Below is a small trained network, with its code and all its weights. Each question gives an input and a class and asks what happens when units are switched off, that is, made to give their printed mean instead of their output.

import numpy as np


def w(rows, s, z=0):
    codes = np.array(rows[::2]) - 128.0
    scale = np.full(codes.shape[1], s)
    scale[-1] = z or s
    return codes * scale


def f(y):
    return np.maximum(y, 0)


def log_softmax(a):
    a = a - a.max(-1, keepdims=True)
    return a - np.log(np.exp(a).sum(-1, keepdims=True))


def net(x, mask):
    res = np.array(x, float).reshape(1, 4) / 4 @ E
    y = f(res @ A[0][:, :-1].T + A[0][:, -1])
    res = res + np.where(mask, y, B[0][:, -1]) @ B[0][:, :-1]
    return log_softmax(res[-1] @ U[:, :-1].T + U[:, -1])


A, B = {}, {}
E = w([
[254,118,203,212,99,232,83],'x0',
[139,26,83,183,203,143,230],'x1',
[54,99,225,69,209,211,87],'x2',
[134,129,131,119,129,128,133],'x3',
],0.0079)
A[0] = w([
[57,146,225,95,222,186,103,7],'neuron 1',
[122,188,132,80,81,127,60,124],'neuron 2',
[117,228,190,74,96,137,101,124],'neuron 3',
[121,216,142,122,96,113,71,103],'neuron 4',
[169,164,55,187,51,79,140,3],'neuron 5',
[202,100,197,230,106,207,127,76],'neuron 6',
[144,205,107,123,97,110,97,118],'neuron 7',
[121,207,156,85,92,134,90,140],'neuron 8',
[59,89,186,85,157,212,106,9],'neuron 9',
[32,140,67,81,158,77,182,155],'neuron 10',
[142,160,185,104,99,100,108,53],'neuron 11',
[74,131,107,87,148,31,137,119],'neuron 12',
[144,2,122,147,175,160,248,179],'neuron 13',
[77,77,177,81,188,169,62,2],'neuron 14',
[224,108,136,164,93,201,69,32],'neuron 15',
],0.007,0.001)
B[0] = w([
[174,78,93,90,58,96,198,234],'neuron 1',
[117,87,97,187,188,122,97,196],'neuron 2',
[81,87,86,175,156,29,115,204],'neuron 3',
[129,103,81,168,165,79,106,191],'neuron 4',
[200,51,108,71,25,136,215,217],'neuron 5',
[40,223,192,85,146,211,124,251],'neuron 6',
[132,83,76,158,128,70,103,178],'neuron 7',
[118,80,87,193,207,59,59,193],'neuron 8',
[194,63,125,77,71,124,161,215],'neuron 9',
[66,240,197,68,153,180,149,241],'neuron 10',
[118,124,99,162,184,106,92,166],'neuron 11',
[123,191,212,80,146,190,140,211],'neuron 12',
[102,77,21,225,208,36,2,254],'neuron 13',
[191,91,101,120,45,142,169,211],'neuron 14',
[84,197,209,80,153,216,166,228],'neuron 15',
],0.0062,0.0079)
U = w([
[111,86,92,198,199,99,68,222],'0',
[91,233,176,92,142,166,142,145],'1',
[185,55,110,96,8,122,180,2],'2',
],0.014,0.00083)

Each question gives the input, the list of numbers given to net, and the class t.
The units are the neurons (one row each of A and B). Each row of codes is followed by its name. A weight is (code - 128) times the scale printed after its matrix; where a second scale follows, it is the last column's (A, B and U).
mask holds one flag per neuron, in row order. A switched-off neuron (its flag False) gives its mean, the last column of its row in B, instead of its output. The means were averaged over made-up inputs and are rounded, as every weight is.
A unit's drop is (log p(t) with every unit on - log p(t) with that unit switched off) / (log p(t) with every unit on - log p(t) with every unit switched off).
The circuit of an input: a set's keep is (log p(t) with only the set's units on - log p(t) with every unit switched off) / (log p(t) with every unit on - log p(t) with every unit switched off). Starting from the 12 units with the biggest drops (on a tie, the unit counted first), units are removed one at a time, each time the one whose removal leaves the highest keep (on an exact tie, the one counted first), for as long as the keep stays at least 0.8.
circuit, biggest first: the units of the circuit, biggest drop first
unit that matters most: the unit with the biggest drop
k most important neurons: the k neurons with the biggest drops, biggest first
drop of u: that unit's drop, to one decimal
input [-6,-1,7,-2], class 2: circuit, biggest first -> [neuron 1; neuron 14]
input [-7,4,5,-4], class 1: circuit, biggest first -> [neuron 10]
input [-6,-2,-6,7], class 1: 3 most important neurons -> [neuron 10; neuron 12; neuron 1]
input [2,4,6,-1], class 2: circuit, biggest first -> [neuron 1; neuron 9]
input [-4,-7,-7,6], class 0: 2 most important neurons -> [neuron 8; neuron 2]
input [6,3,8,4], class 2: 3 most important neurons -> [neuron 1; neuron 9; neuron 14]
input [8,0,-7,-6], class 1: 2 most important neurons -> [neuron 6; neuron 15]
input [7,8,-6,-5], class 0: 2 most important neurons -> [neuron 13; neuron 10]
input [8,-8,2,-5], class 0: 2 most important neurons -> [neuron 8; neuron 3]
input [-1,-3,5,-2], class 2: 2 most important neurons -> [neuron 13; neuron 1]
input [-7,-7,7,2], class 0: 3 most important neurons -> [neuron 8; neuron 3; neuron 2]
input [-8,5,6,-3], class 1: drop of neuron 10 -> 2.1
input [4,-7,7,8], class 0: drop of neuron 3 -> 0.4
input [-2,-1,3,8], class 2: unit that matters most -> neuron 6
input [-6,5,7,-1], class 2: drop of neuron 6 -> 0.3
input [-7,-2,-6,-5], class 1: drop of neuron 1 -> 0.1
